Below are the code and all the weights of a small trained network. Each question names an input and a class and asks about switching units off, where a switched-off unit gives its printed mean instead of its output.

import numpy as np


def w(rows, s, z=0):
    codes = np.array(rows[::2]) - 128.0
    scale = np.full(codes.shape[1], s)
    scale[-1] = z or s
    return codes * scale


def norm(h):
    return h / np.sqrt((h * h).mean(-1, keepdims=True) + 1e-5)


def f(y):
    return y / 2 * (1 + np.tanh(0.7978845608 * (y + 0.044715 * y**3)))


def log_softmax(a):
    a = a - a.max(-1, keepdims=True)
    return a - np.log(np.exp(a).sum(-1, keepdims=True))


def net(x, mask):
    res = np.array(x, float).reshape(1, 7) / 4 @ E
    u = 0
    for l in range(2):
        y = f(norm(res) @ A[l][:, :-1].T + A[l][:, -1])
        res = res + np.where(mask[u : u + 9], y, B[l][:, -1]) @ B[l][:, :-1]
        u += 9
    return log_softmax(norm(res)[-1] @ U[:, :-1].T + U[:, -1])


A, B = {}, {}
E = w([
[165,91,199,102,172,124,191,152,139,154],'x0',
[176,92,164,139,172,148,223,121,62,132],'x1',
[211,111,181,181,138,137,192,150,61,129],'x2',
[139,110,182,132,45,106,194,52,119,153],'x3',
[127,179,157,80,109,99,82,161,149,113],'x4',
[126,108,77,133,109,239,72,80,85,161],'x5',
[147,183,55,1,100,82,109,106,50,29],'x6',
],0.0081)
A[0] = w([
[88,171,35,82,136,96,104,79,183,50,2],'L0N1',
[87,105,113,147,101,181,59,122,124,204,80],'L0N2',
[180,95,152,91,95,113,135,134,127,156,97],'L0N3',
[99,158,158,118,104,55,79,175,176,136,38],'L0N4',
[86,120,123,114,122,182,53,194,195,204,55],'L0N5',
[166,179,113,58,136,129,144,117,81,111,109],'L0N6',
[94,154,62,108,65,177,66,94,128,97,139],'L0N7',
[129,141,99,120,164,136,106,197,2,62,43],'L0N8',
[97,177,122,87,147,51,85,136,165,74,101],'L0N9',
],0.0094,0.0055)
B[0] = w([
[33,53,73,106,112,98,45,117,127,164,215],'L0N1',
[117,198,142,169,143,170,135,34,117,97,200],'L0N2',
[120,80,152,128,132,119,134,108,161,111,143],'L0N3',
[155,200,171,122,154,147,188,153,157,105,183],'L0N4',
[108,153,161,142,245,145,84,32,158,74,216],'L0N5',
[163,104,112,115,159,94,113,118,120,76,195],'L0N6',
[119,73,104,142,84,138,136,160,99,184,254],'L0N7',
[176,160,81,101,200,134,176,161,109,129,197],'L0N8',
[72,170,110,122,31,106,91,184,101,152,226],'L0N9',
],0.011,0.0067)
A[1] = w([
[93,178,77,149,189,170,22,116,190,152,157],'L1N1',
[206,206,163,94,228,155,82,51,192,95,138],'L1N2',
[77,143,125,180,74,164,83,56,128,139,77],'L1N3',
[171,91,233,87,84,98,157,34,181,41,64],'L1N4',
[111,155,58,191,64,203,185,47,188,195,137],'L1N5',
[109,57,167,255,187,192,142,135,239,215,153],'L1N6',
[140,154,167,92,88,26,105,144,74,112,152],'L1N7',
[104,244,199,96,99,33,82,214,194,138,2],'L1N8',
[145,90,192,240,241,185,129,153,228,232,79],'L1N9',
],0.0068,0.0053)
B[1] = w([
[61,128,101,46,85,98,63,99,141,64,220],'L1N1',
[94,177,91,152,215,100,101,22,136,47,200],'L1N2',
[182,157,99,118,85,137,187,131,85,99,172],'L1N3',
[66,27,131,21,52,61,90,25,152,133,154],'L1N4',
[187,173,136,166,96,177,113,171,44,123,191],'L1N5',
[192,98,156,168,208,158,133,168,190,231,254],'L1N6',
[87,112,184,120,122,184,171,131,160,130,173],'L1N7',
[149,255,222,190,55,191,191,180,181,47,178],'L1N8',
[98,38,158,173,206,89,101,154,247,169,239],'L1N9',
],0.0086,0.0078)
U = w([
[186,43,199,199,169,120,188,182,190,223,61],'0',
[33,113,32,66,46,71,22,164,84,134,97],'1',
[81,158,164,202,209,174,47,49,195,131,166],'2',
[221,127,62,78,200,109,192,164,47,70,220],'3',
[179,126,98,213,47,215,120,81,40,193,3],'4',
[76,248,195,118,56,97,168,209,186,64,195],'5',
[133,44,191,47,49,50,192,47,117,104,75],'6',
],0.017,0.0038)

Each question gives the input, the list of numbers given to net, and the class t.
The units are the neurons (one row each of A and B). Each row of codes is followed by its name. A weight is (code - 128) times the scale printed after its matrix; where a second scale follows, it is the last column's (A, B and U).
mask holds one flag per neuron, layer by layer. A switched-off neuron (its flag False) gives its mean, the last column of its row in B, instead of its output. The means were averaged over made-up inputs and are rounded, as every weight is.
A unit's drop is (log p(t) with every unit on - log p(t) with that unit switched off) / (log p(t) with every unit on - log p(t) with every unit switched off).
The circuit of an input: a set's keep is (log p(t) with only the set's units on - log p(t) with every unit switched off) / (log p(t) with every unit on - log p(t) with every unit switched off). Starting from the 12 units with the biggest drops (on a tie, the unit counted first), units are removed one at a time, each time the one whose removal leaves the highest keep (on an exact tie, the one counted first), for as long as the keep stays at least 0.8.
units of the circuit, in order: the units of the circuit, biggest drop first
k most important neurons: the k neurons with the biggest drops, biggest first
top k neurons in layer l: the k neurons of layer l with the biggest drops, biggest first
drop when u is switched off: that unit's drop, to one decimal
input [1,3,7,8,8,0,-3], class 6: units of the circuit, in order -> [L1N4]
input [1,4,6,-6,-4,-5,0], class 3: top 3 neurons in layer 1 -> [L1N6 L1N7 L1N8]
input [-4,-4,-1,5,8,1,-1], class 5: 2 most important neurons -> [L0N4 L1N8]
input [-5,6,5,0,-8,6,2], class 3: units of the circuit, in order -> [L0N8 L0N9]
input [-6,-6,-2,-1,-5,-5,-3], class 1: 3 most important neurons -> [L0N1 L0N9 L1N1]
input [-5,5,-1,-5,-2,-4,-7], class 0: 3 most important neurons -> [L1N6 L1N9 L0N2]
input [-7,4,-3,8,-7,-2,6], class 1: top 2 neurons in layer 1 -> [L1N6 L1N8]
input [7,7,-4,-7,3,1,-7], class 2: top 2 neurons in layer 0 -> [L0N5 L0N7]
input [-3,1,2,3,-5,0,-1], class 4: top 4 neurons in layer 0 -> [L0N5 L0N4 L0N8 L0N3]
input [7,0,-2,1,-2,-5,6], class 5: 3 most important neurons -> [L0N9 L1N8 L0N5]
input [-7,-8,-4,4,-4,-7,-3], class 5: 2 most important neurons -> [L0N4 L1N8]
input [6,6,3,6,0,-4,0], class 6: 2 most important neurons -> [L1N4 L0N7]
input [-6,1,1,-3,7,-2,-1], class 5: 2 most important neurons -> [L0N4 L1N8]
input [-3,3,-2,-4,4,-5,-4], class 5: units of the circuit, in order -> [L1N8]
input [-7,-1,8,5,-4,0,4], class 3: drop when L0N8 is switched off -> 0.1
input [4,3,1,1,4,5,2], class 3: drop when L1N7 is switched off -> 0.0
input [-4,-6,-3,4,3,-3,-3], class 5: drop when L0N4 is switched off -> 0.7
